How the elements are linked:
ko: x514->x537, x176->x20, x333->x317, x559->x7, x746->x685, x599->x581, x894->x494, x310->x54, x294->x827, x265->x95, x160->x886, x909->x130, x802->x461, x681->x696, x869->x638, x807->x837, x859->x501, x657->x229, x907->x195, x840->x356, x769->x795, x227->x697, x277->x196, x267->x264, x198->x987, x837->x807, x991->x857, x812->x960, x699->x180, x960->x812, x765->x68, x180->x699, x986->x161, x529->x355, x886->x160, x827->x294, x580->x993, x20->x176, x540->x853, x537->x514, x130->x909, x696->x681, x494->x894, x170->x441, x460->x764, x902->x972, x194->x459, x630->x519, x405->x842, x317->x333, x857->x991, x604->x642, x569->x323, x519->x630, x896->x182, x501->x859, x764->x460, x356->x840, x718->x560, x229->x657, x47->x221, x182->x896, x5->x984, x795->x769, x264->x267, x461->x802, x963->x994, x54->x310, x441->x170, x129->x384, x560->x718, x532->x942, x897->x52, x195->x907, x675->x91, x384->x129, x987->x198, x697->x227, x68->x765, x740->x211, x994->x963, x91->x675, x314->x438, x438->x314, x323->x569, x972->x902, x853->x540, x142->x757, x95->x265, x685->x746, x486->x679, x211->x740, x459->x194, x842->x405, x741->x11, x437->x183, x642->x604, x183->x437, x993->x580, x984->x5, x757->x142, x355->x529, x196->x277, x7->x559, x52->x897, x931->x826, x942->x532, x826->x931, x638->x869, x679->x486, x11->x741, x161->x986, x221->x47, x581->x599
tu: x176->x441, x333->x198, x559->x604, x746->x679, x599->x129, x876->x795, x894->x314, x310->x569, x294->x196, x265->x994, x212->x540, x160->x993, x909->x764, x802->x180, x681->x741, x869->x85, x807->x183, x859->x630, x671->x264, x657->x355, x907->x986, x840->x532, x227->x52, x277->x827, x198->x333, x837->x437, x991->x740, x812->x984, x699->x461, x960->x5, x765->x194, x85->x869, x180->x802, x986->x907, x529->x229, x886->x580, x827->x277, x580->x886, x20->x170, x540->x212, x537->x266, x130->x460, x696->x11, x494->x438, x170->x20, x460->x130, x902->x221, x194->x765, x630->x859, x405->x826, x266->x537, x317->x987, x857->x211, x604->x559, x569->x310, x519->x501, x896->x675, x501->x519, x764->x909, x356->x942, x718->x142, x229->x529, x47->x972, x182->x91, x5->x960, x795->x876, x264->x671, x461->x699, x963->x95, x54->x323, x441->x176, x129->x599, x560->x757, x532->x840, x897->x697, x195->x161, x675->x896, x384->x581, x987->x317, x697->x897, x68->x459, x740->x991, x994->x265, x91->x182, x314->x894, x438->x494, x323->x54, x972->x47, x142->x718, x95->x963, x685->x486, x486->x685, x211->x857, x459->x68, x842->x931, x741->x681, x437->x837, x642->x7, x183->x807, x993->x160, x984->x812, x757->x560, x355->x657, x196->x294, x7->x642, x52->x227, x931->x842, x942->x356, x826->x405, x679->x746, x11->x696, x161->x195, x221->x902, x581->x384
ba: x514->x384, x176->x876, x333->x221, x559->x323, x746->x437, x599->x266, x876->x176, x894->x994, x310->x642, x294->x529, x265->x314, x212->x741, x160->x757, x909->x740, x802->x675, x681->x540, x869->x356, x807->x486, x859->x459, x657->x277, x907->x931, x840->x638, x769->x170, x227->x960, x277->x657, x198->x902, x837->x679, x991->x764, x812->x697, x699->x182, x960->x227, x765->x519, x85->x942, x180->x896, x986->x842, x529->x294, x886->x142, x827->x355, x580->x718, x540->x681, x537->x129, x130->x211, x696->x853, x494->x963, x170->x769, x460->x857, x902->x198, x194->x501, x630->x68, x405->x161, x266->x599, x317->x47, x857->x460, x604->x54, x578->x264, x569->x7, x519->x765, x896->x180, x501->x194, x764->x991, x356->x869, x718->x580, x229->x196, x47->x317, x182->x699, x5->x52, x795->x441, x264->x578, x461->x91, x963->x494, x54->x604, x441->x795, x129->x537, x560->x993, x897->x984, x195->x826, x675->x802, x384->x514, x987->x972, x697->x812, x68->x630, x740->x909, x994->x894, x91->x461, x314->x265, x438->x95, x323->x559, x972->x987, x853->x696, x142->x886, x95->x438, x685->x183, x486->x807, x211->x130, x459->x859, x842->x986, x741->x212, x437->x746, x642->x310, x183->x685, x993->x560, x984->x897, x757->x160, x355->x827, x196->x229, x7->x569, x52->x5, x931->x907, x942->x85, x826->x195, x638->x840, x679->x837, x161->x405, x221->x333
ve: x514->x764, x176->x314, x333->x657, x559->x802, x746->x869, x599->x211, x876->x265, x894->x441, x310->x182, x294->x972, x265->x876, x160->x68, x802->x559, x681->x264, x869->x746, x807->x532, x859->x560, x671->x741, x657->x333, x907->x960, x840->x183, x769->x963, x227->x931, x277->x221, x267->x696, x198->x355, x837->x942, x991->x384, x812->x195, x699->x642, x960->x907, x765->x886, x85->x679, x180->x604, x986->x5, x529->x987, x886->x765, x827->x902, x580->x194, x20->x438, x540->x578, x537->x460, x130->x266, x696->x267, x494->x170, x170->x494, x460->x537, x902->x827, x194->x580, x630->x757, x405->x897, x266->x130, x317->x229, x857->x129, x604->x180, x578->x540, x569->x91, x519->x142, x896->x54, x501->x718, x764->x514, x356->x437, x718->x501, x229->x317, x47->x196, x182->x310, x5->x986, x795->x994, x264->x681, x461->x7, x963->x769, x54->x896, x441->x894, x129->x857, x560->x859, x532->x807, x897->x405, x195->x812, x675->x323, x384->x991, x987->x529, x697->x826, x68->x160, x740->x581, x994->x795, x91->x569, x314->x176, x438->x20, x323->x675, x972->x294, x142->x519, x685->x638, x211->x599, x459->x993, x842->x52, x741->x671, x437->x356, x642->x699, x183->x840, x993->x459, x984->x161, x757->x630, x355->x198, x196->x47, x7->x461, x52->x842, x931->x227, x942->x837, x826->x697, x638->x685, x679->x85, x161->x984, x221->x277, x581->x740
zi: x514->x229, x176->x580, x333->x460, x559->x984, x746->x540, x599->x827, x876->x718, x894->x765, x310->x227, x294->x581, x265->x501, x212->x679, x160->x170, x909->x987, x802->x161, x681->x437, x869->x578, x807->x11, x859->x95, x671->x942, x657->x537, x907->x699, x840->x267, x769->x757, x227->x310, x277->x129, x267->x840, x198->x130, x837->x741, x991->x47, x812->x604, x699->x907, x960->x642, x765->x894, x180->x195, x986->x461, x886->x441, x827->x599, x580->x176, x20->x993, x540->x746, x537->x657, x130->x198, x696->x183, x494->x68, x170->x160, x460->x333, x902->x211, x194->x314, x630->x963, x405->x675, x266->x355, x317->x764, x857->x221, x604->x812, x578->x869, x569->x52, x519->x994, x896->x826, x501->x265, x764->x317, x356->x264, x718->x876, x229->x514, x47->x991, x182->x931, x5->x7, x795->x142, x264->x356, x461->x986, x963->x630, x54->x697, x441->x886, x129->x277, x897->x323, x195->x180, x675->x405, x384->x196, x987->x909, x697->x54, x68->x494, x740->x972, x994->x519, x91->x842, x314->x194, x438->x459, x323->x897, x972->x740, x853->x685, x142->x795, x95->x859, x685->x853, x211->x902, x459->x438, x842->x91, x741->x837, x437->x681, x642->x960, x183->x696, x993->x20, x984->x559, x757->x769, x355->x266, x196->x384, x7->x5, x52->x569, x931->x182, x942->x671, x826->x896, x679->x212, x11->x807, x161->x802, x221->x857, x581->x294
ga: x176->x5, x333->x746, x559->x993, x746->x333, x599->x671, x876->x52, x894->x907, x310->x142, x294->x532, x265->x842, x212->x130, x160->x604, x802->x459, x681->x857, x869->x657, x807->x972, x859->x675, x671->x599, x657->x869, x907->x894, x840->x196, x769->x697, x227->x795, x277->x356, x267->x384, x198->x679, x837->x902, x991->x696, x812->x170, x699->x765, x960->x441, x765->x699, x85->x355, x180->x68, x986->x314, x886->x642, x827->x942, x580->x7, x20->x984, x540->x460, x537->x578, x130->x212, x696->x991, x494->x195, x170->x812, x460->x540, x902->x837, x194->x461, x630->x896, x405->x95, x317->x685, x857->x681, x604->x160, x578->x537, x569->x718, x519->x182, x896->x630, x501->x91, x764->x853, x356->x277, x718->x569, x229->x638, x47->x183, x182->x519, x5->x176, x795->x227, x264->x129, x461->x194, x963->x826, x54->x757, x441->x960, x129->x264, x560->x323, x532->x294, x195->x494, x675->x859, x384->x267, x987->x486, x697->x769, x68->x180, x740->x11, x994->x931, x91->x501, x314->x986, x438->x161, x323->x560, x972->x807, x853->x764, x142->x310, x95->x405, x685->x317, x486->x987, x211->x741, x459->x802, x842->x265, x741->x211, x437->x221, x642->x886, x183->x47, x993->x559, x984->x20, x757->x54, x355->x85, x196->x840, x7->x580, x52->x876, x931->x994, x942->x827, x826->x963, x638->x229, x679->x198, x11->x740, x161->x438, x221->x437
va: x514->x697, x176->x671, x333->x182, x559->x294, x746->x519, x599->x5, x894->x681, x310->x657, x294->x559, x265->x212, x212->x265, x160->x840, x909->x405, x802->x972, x681->x894, x869->x142, x807->x459, x859->x486, x671->x176, x657->x310, x907->x857, x840->x160, x227->x537, x277->x642, x267->x170, x198->x91, x837->x194, x991->x195, x812->x384, x699->x221, x960->x129, x765->x437, x85->x718, x180->x47, x986->x211, x529->x323, x886->x356, x827->x7, x580->x942, x540->x994, x537->x227, x130->x842, x696->x494, x494->x696, x170->x267, x460->x931, x902->x461, x194->x837, x630->x685, x405->x909, x266->x52, x317->x896, x857->x907, x604->x196, x578->x795, x569->x355, x519->x746, x896->x317, x501->x679, x764->x826, x356->x886, x718->x85, x229->x54, x47->x180, x182->x333, x5->x599, x795->x578, x264->x441, x461->x902, x963->x853, x54->x229, x441->x264, x129->x960, x532->x993, x195->x991, x675->x987, x384->x812, x987->x675, x697->x514, x68->x183, x740->x161, x994->x540, x91->x198, x314->x741, x438->x11, x323->x529, x972->x802, x853->x963, x142->x869, x685->x630, x486->x859, x211->x986, x459->x807, x842->x130, x741->x314, x437->x765, x642->x277, x183->x68, x993->x532, x984->x581, x757->x638, x355->x569, x196->x604, x7->x827, x52->x266, x931->x460, x942->x580, x826->x764, x638->x757, x679->x501, x11->x438, x161->x740, x221->x699, x581->x984

In the rows, 56 stands for zero.

The rows follow the links: the fewer symbols apart two elements are, the more alike their rows tend to be.

Each row is also shifted at random along 4 hidden directions that mean nothing.

Some elements, each with a row of numbers:
x837
[54, 48, 62, 65, 66, 70, 51, 54, 32, 58, 64, 61, 59, 49, 51, 44, 62, 47, 60, 53, 62, 70, 58, 52, 45, 62, 58, 49, 45, 56, 60, 58, 58, 55, 44, 67, 59, 55, 45, 50, 64]
x519
[56, 52, 55, 71, 49, 61, 55, 52, 63, 47, 57, 55, 62, 48, 47, 67, 61, 59, 49, 47, 59, 54, 60, 52, 52, 54, 54, 48, 58, 56, 56, 47, 50, 58, 51, 62, 53, 51, 65, 50, 48]
x227
[32, 56, 50, 49, 50, 49, 72, 48, 59, 59, 52, 51, 56, 57, 55, 62, 51, 52, 50, 57, 52, 63, 53, 59, 62, 60, 53, 58, 60, 49, 61, 57, 60, 59, 57, 56, 61, 58, 56, 58, 56]
x960
[74, 51, 52, 74, 52, 60, 68, 47, 61, 56, 44, 55, 59, 58, 60, 56, 61, 56, 52, 60, 67, 48, 45, 52, 65, 56, 53, 60, 63, 63, 61, 47, 58, 53, 49, 57, 60, 50, 67, 64, 55]
x681
[48, 59, 65, 56, 57, 72, 57, 49, 42, 58, 57, 62, 52, 54, 63, 49, 62, 45, 51, 59, 62, 64, 57, 54, 49, 54, 57, 72, 50, 54, 66, 57, 53, 60, 54, 65, 56, 62, 51, 50, 61]
x741
[39, 63, 55, 46, 50, 60, 55, 55, 59, 56, 56, 64, 58, 62, 59, 56, 49, 53, 59, 57, 54, 62, 55, 57, 49, 62, 73, 59, 57, 50, 60, 61, 51, 70, 58, 58, 61, 70, 53, 55, 58]
x5
[56, 55, 55, 53, 59, 58, 65, 54, 56, 49, 48, 59, 55, 58, 52, 50, 57, 55, 61, 58, 55, 59, 51, 55, 59, 64, 58, 49, 66, 56, 55, 60, 63, 55, 56, 54, 65, 59, 53, 62, 54]
x310
[44, 47, 56, 68, 62, 55, 68, 48, 42, 55, 54, 52, 58, 46, 46, 49, 57, 50, 52, 49, 61, 65, 57, 50, 63, 58, 44, 52, 52, 59, 62, 49, 67, 46, 49, 57, 60, 47, 52, 58, 61]
x599
[68, 42, 52, 81, 58, 55, 57, 58, 66, 50, 45, 55, 58, 66, 53, 64, 67, 57, 61, 66, 65, 45, 58, 52, 56, 63, 61, 50, 70, 59, 61, 44, 61, 54, 52, 58, 55, 56, 68, 61, 47]
x7
[48, 52, 48, 67, 48, 51, 68, 64, 57, 51, 43, 66, 59, 60, 63, 55, 53, 51, 59, 63, 53, 61, 55, 59, 60, 61, 66, 56, 56, 57, 59, 45, 60, 47, 52, 52, 65, 45, 53, 50, 59]
x277
[57, 52, 55, 73, 52, 59, 60, 60, 60, 59, 49, 57, 67, 63, 46, 62, 60, 59, 55, 64, 57, 45, 60, 55, 61, 68, 49, 44, 65, 57, 59, 41, 62, 55, 51, 54, 56, 51, 65, 60, 55]
x697
[63, 60, 54, 58, 46, 44, 65, 56, 76, 56, 52, 48, 56, 59, 69, 68, 57, 61, 47, 59, 51, 47, 55, 61, 69, 58, 56, 64, 60, 55, 62, 50, 49, 51, 62, 47, 54, 51, 64, 58, 57]
x993
[65, 51, 47, 68, 55, 47, 50, 66, 64, 52, 62, 61, 64, 59, 67, 61, 54, 58, 48, 51, 59, 58, 55, 59, 53, 52, 61, 64, 58, 67, 58, 46, 52, 50, 53, 50, 58, 40, 57, 51, 58]
x869
[50, 54, 52, 54, 46, 52, 51, 61, 65, 60, 52, 51, 67, 59, 45, 64, 59, 60, 51, 57, 50, 54, 58, 54, 56, 65, 54, 48, 61, 49, 58, 46, 50, 61, 60, 70, 52, 59, 64, 53, 52]
x460
[73, 60, 63, 64, 58, 68, 58, 47, 55, 58, 48, 54, 50, 53, 53, 53, 66, 52, 57, 59, 55, 52, 63, 49, 57, 55, 51, 56, 55, 55, 54, 66, 64, 59, 59, 55, 51, 65, 61, 59, 55]
x909
[67, 57, 56, 49, 58, 56, 48, 59, 68, 55, 55, 50, 54, 61, 60, 59, 54, 60, 65, 65, 53, 48, 62, 59, 58, 58, 62, 58, 56, 56, 47, 67, 57, 58, 61, 46, 51, 64, 61, 62, 57]
x170
[73, 57, 56, 54, 60, 51, 51, 49, 58, 59, 61, 55, 52, 62, 59, 61, 62, 57, 58, 59, 67, 56, 45, 62, 56, 49, 45, 66, 60, 61, 59, 52, 56, 54, 57, 57, 58, 51, 59, 57, 54]
x11
[48, 53, 55, 62, 52, 59, 48, 63, 65, 56, 62, 58, 56, 66, 74, 60, 57, 54, 51, 58, 61, 59, 60, 61, 52, 56, 63, 71, 57, 57, 64, 51, 50, 57, 57, 56, 48, 59, 57, 50, 55]
x578
[70, 61, 55, 49, 50, 54, 58, 59, 66, 59, 54, 54, 61, 63, 50, 68, 63, 60, 48, 60, 50, 53, 55, 53, 61, 66, 54, 55, 66, 48, 57, 58, 49, 67, 66, 60, 54, 61, 64, 60, 51]
x569
[52, 47, 52, 64, 59, 58, 66, 57, 57, 57, 50, 54, 62, 49, 56, 51, 56, 53, 54, 54, 54, 58, 54, 51, 60, 60, 57, 44, 56, 63, 61, 57, 62, 51, 53, 54, 59, 47, 54, 59, 55]
x161
[49, 55, 56, 41, 63, 57, 61, 55, 59, 49, 62, 61, 47, 54, 57, 53, 47, 62, 72, 57, 58, 55, 57, 63, 55, 56, 62, 55, 62, 60, 52, 67, 58, 61, 58, 51, 57, 62, 56, 63, 53]
x994
[66, 62, 56, 56, 54, 63, 55, 45, 51, 54, 59, 55, 53, 45, 60, 55, 58, 49, 51, 48, 63, 62, 53, 52, 57, 49, 55, 59, 47, 53, 57, 57, 55, 60, 59, 63, 56, 64, 59, 52, 56]
x129
[73, 51, 57, 73, 55, 59, 62, 52, 63, 53, 44, 56, 62, 68, 48, 63, 66, 60, 54, 64, 67, 42, 52, 54, 61, 60, 53, 51, 71, 59, 60, 49, 59, 55, 48, 53, 53, 49, 69, 62, 50]
x826
[55, 58, 59, 52, 47, 53, 63, 55, 74, 52, 53, 49, 49, 51, 64, 64, 52, 63, 54, 57, 56, 44, 57, 60, 61, 53, 50, 60, 60, 52, 54, 59, 57, 61, 56, 43, 57, 58, 66, 60, 48]
x740
[29, 49, 62, 46, 68, 59, 49, 49, 52, 54, 62, 56, 53, 57, 52, 40, 58, 57, 68, 62, 61, 60, 60, 61, 56, 57, 59, 59, 52, 58, 60, 66, 60, 57, 55, 54, 51, 66, 53, 63, 61]
x540
[49, 57, 61, 55, 52, 57, 52, 45, 52, 58, 56, 57, 59, 56, 61, 61, 64, 43, 46, 55, 58, 57, 57, 49, 57, 52, 61, 57, 52, 43, 64, 55, 56, 62, 57, 55, 52, 57, 52, 53, 53]
x437
[47, 63, 60, 55, 52, 61, 50, 57, 57, 51, 59, 59, 65, 55, 47, 61, 52, 63, 55, 57, 52, 52, 58, 55, 52, 59, 58, 52, 58, 51, 48, 50, 52, 64, 57, 68, 50, 61, 58, 53, 53]
x221
[63, 73, 62, 45, 52, 63, 53, 60, 56, 58, 50, 57, 54, 57, 46, 56, 44, 69, 63, 65, 47, 47, 61, 64, 58, 61, 54, 46, 62, 52, 46, 66, 57, 65, 60, 61, 53, 69, 65, 65, 59]
x405
[41, 51, 55, 46, 57, 56, 58, 53, 59, 54, 63, 55, 47, 49, 56, 55, 52, 57, 69, 52, 57, 56, 60, 58, 62, 55, 64, 52, 53, 58, 55, 67, 62, 56, 55, 50, 57, 66, 49, 60, 57]
x876
[57, 55, 48, 49, 49, 48, 61, 62, 65, 64, 54, 60, 60, 60, 68, 65, 55, 47, 50, 55, 53, 65, 51, 56, 53, 60, 68, 56, 63, 50, 63, 53, 51, 64, 68, 52, 64, 59, 54, 49, 54]
x54
[89, 64, 55, 61, 54, 54, 64, 63, 62, 62, 51, 54, 52, 57, 70, 65, 55, 63, 48, 61, 54, 44, 54, 59, 68, 52, 48, 64, 51, 60, 52, 56, 57, 48, 56, 42, 58, 46, 60, 53, 62]
x769
[67, 54, 54, 42, 58, 44, 57, 50, 67, 51, 65, 47, 53, 55, 48, 55, 60, 60, 62, 57, 57, 57, 54, 59, 59, 53, 50, 54, 60, 55, 50, 64, 53, 58, 63, 62, 60, 57, 61, 61, 49]
x194
[35, 50, 54, 66, 57, 64, 58, 56, 48, 49, 62, 62, 61, 45, 46, 52, 53, 52, 58, 46, 61, 59, 57, 52, 49, 62, 63, 45, 55, 64, 57, 53, 54, 60, 52, 66, 53, 60, 59, 52, 53]
x333
[14, 53, 62, 50, 53, 62, 58, 51, 59, 57, 52, 48, 54, 49, 34, 53, 48, 58, 54, 53, 45, 59, 65, 53, 59, 64, 50, 43, 54, 45, 58, 54, 60, 60, 60, 63, 49, 61, 57, 59, 52]
x514
[75, 67, 62, 41, 60, 51, 58, 52, 54, 71, 53, 50, 48, 67, 70, 54, 57, 55, 49, 64, 53, 60, 52, 62, 63, 50, 47, 72, 51, 50, 58, 67, 59, 51, 65, 48, 57, 60, 47, 55, 66]
x986
[42, 60, 58, 53, 48, 61, 63, 53, 60, 46, 56, 60, 49, 51, 54, 53, 53, 57, 63, 55, 55, 54, 54, 57, 57, 62, 62, 48, 68, 56, 51, 64, 56, 65, 57, 57, 59, 66, 55, 64, 49]
x827
[86, 65, 56, 57, 69, 59, 57, 62, 44, 60, 57, 61, 56, 58, 46, 44, 59, 61, 69, 66, 59, 57, 50, 57, 53, 63, 53, 38, 54, 63, 50, 61, 63, 52, 55, 56, 56, 60, 57, 65, 59]

Where do the symbols, taken in turn from left to right, take each start?
Answer with the element's name.
[47, 58, 54, 59, 44, 62, 58, 57, 60, 51, 55, 64, 55, 54, 68, 59, 56, 48, 52, 53, 58, 56, 55, 56, 48, 56, 69, 61, 58, 58, 60, 53, 50, 62, 60, 59, 59, 56, 57, 50, 52]
ko tu ba ga => x826
[83, 64, 58, 54, 59, 54, 55, 67, 66, 53, 57, 55, 52, 51, 59, 55, 53, 68, 67, 57, 42, 46, 61, 62, 59, 51, 56, 45, 53, 58, 42, 71, 59, 55, 55, 47, 54, 62, 58, 61, 54]
ba ko va ko ko => x902
[48, 56, 60, 62, 51, 66, 60, 48, 63, 50, 47, 56, 55, 54, 50, 58, 60, 63, 57, 58, 56, 48, 61, 50, 61, 60, 53, 57, 65, 50, 57, 59, 54, 66, 58, 58, 52, 65, 65, 61, 55]
zi ba va ga va ko => x685
[63, 58, 58, 51, 60, 61, 41, 69, 53, 57, 67, 57, 61, 62, 50, 57, 56, 66, 66, 59, 53, 53, 61, 61, 50, 57, 60, 53, 56, 60, 51, 55, 52, 57, 57, 64, 46, 63, 60, 63, 57]
zi zi tu ba ba => x183
[75, 71, 68, 50, 54, 58, 58, 63, 58, 60, 54, 61, 49, 57, 66, 57, 41, 65, 56, 59, 51, 45, 57, 67, 62, 50, 50, 69, 51, 59, 48, 54, 52, 57, 57, 52, 56, 54, 60, 59, 61]
ga ga ve tu ga => x993
[59, 65, 59, 60, 54, 55, 66, 56, 50, 60, 50, 61, 57, 54, 53, 53, 53, 61, 54, 60, 57, 55, 53, 59, 65, 59, 50, 53, 54, 59, 59, 55, 55, 58, 47, 62, 63, 51, 55, 58, 64]
ko va zi tu ko zi => x827
[47, 42, 56, 73, 60, 61, 47, 46, 58, 48, 69, 50, 59, 42, 45, 60, 63, 60, 55, 45, 62, 56, 58, 47, 48, 47, 46, 50, 54, 66, 57, 52, 54, 48, 51, 62, 51, 45, 56, 53, 45]
ga ga ga ba va => x47
[50, 50, 56, 48, 65, 55, 62, 51, 52, 54, 57, 54, 52, 52, 60, 44, 55, 59, 69, 58, 63, 68, 48, 61, 59, 56, 54, 59, 53, 62, 58, 64, 61, 52, 55, 55, 64, 60, 50, 66, 60]
ba ve ga zi tu ga ga => x630
[67, 59, 51, 58, 54, 50, 64, 49, 64, 61, 49, 53, 63, 55, 64, 63, 66, 45, 44, 52, 61, 56, 51, 53, 58, 56, 54, 63, 61, 54, 66, 48, 52, 58, 61, 58, 63, 56, 57, 52, 56]
ko ve ba zi => x68
[38, 53, 53, 66, 43, 61, 71, 43, 64, 54, 46, 54, 53, 53, 69, 67, 55, 47, 46, 54, 56, 58, 60, 52, 62, 55, 61, 63, 60, 54, 61, 53, 52, 57, 54, 48, 52, 54, 58, 55, 57]
va va tu ko zi tu => x896
[59, 59, 60, 56, 57, 64, 53, 50, 55, 55, 64, 59, 50, 50, 59, 55, 59, 57, 52, 50, 67, 60, 47, 60, 56, 41, 59, 71, 53, 59, 61, 57, 47, 54, 51, 58, 58, 54, 54, 53, 56]
tu tu tu zi ga zi => x161
[54, 67, 52, 38, 61, 55, 52, 69, 50, 63, 55, 63, 62, 63, 49, 54, 53, 61, 62, 61, 46, 65, 57, 63, 49, 71, 59, 55, 60, 56, 49, 62, 54, 64, 58, 65, 64, 66, 53, 60, 59]
ko ga tu ko zi ve => x857
[54, 50, 61, 62, 49, 53, 50, 49, 77, 48, 64, 51, 58, 48, 51, 64, 68, 62, 61, 49, 59, 48, 60, 54, 55, 47, 52, 49, 65, 57, 54, 53, 50, 62, 57, 58, 53, 51, 65, 58, 38]
ve ga va ko zi ko => x229
[62, 57, 47, 51, 61, 53, 61, 61, 51, 61, 63, 59, 60, 52, 48, 52, 56, 54, 57, 49, 51, 67, 49, 55, 48, 63, 57, 40, 54, 52, 49, 60, 59, 64, 58, 62, 67, 58, 52, 55, 57]
ko tu tu ko zi ga => x52
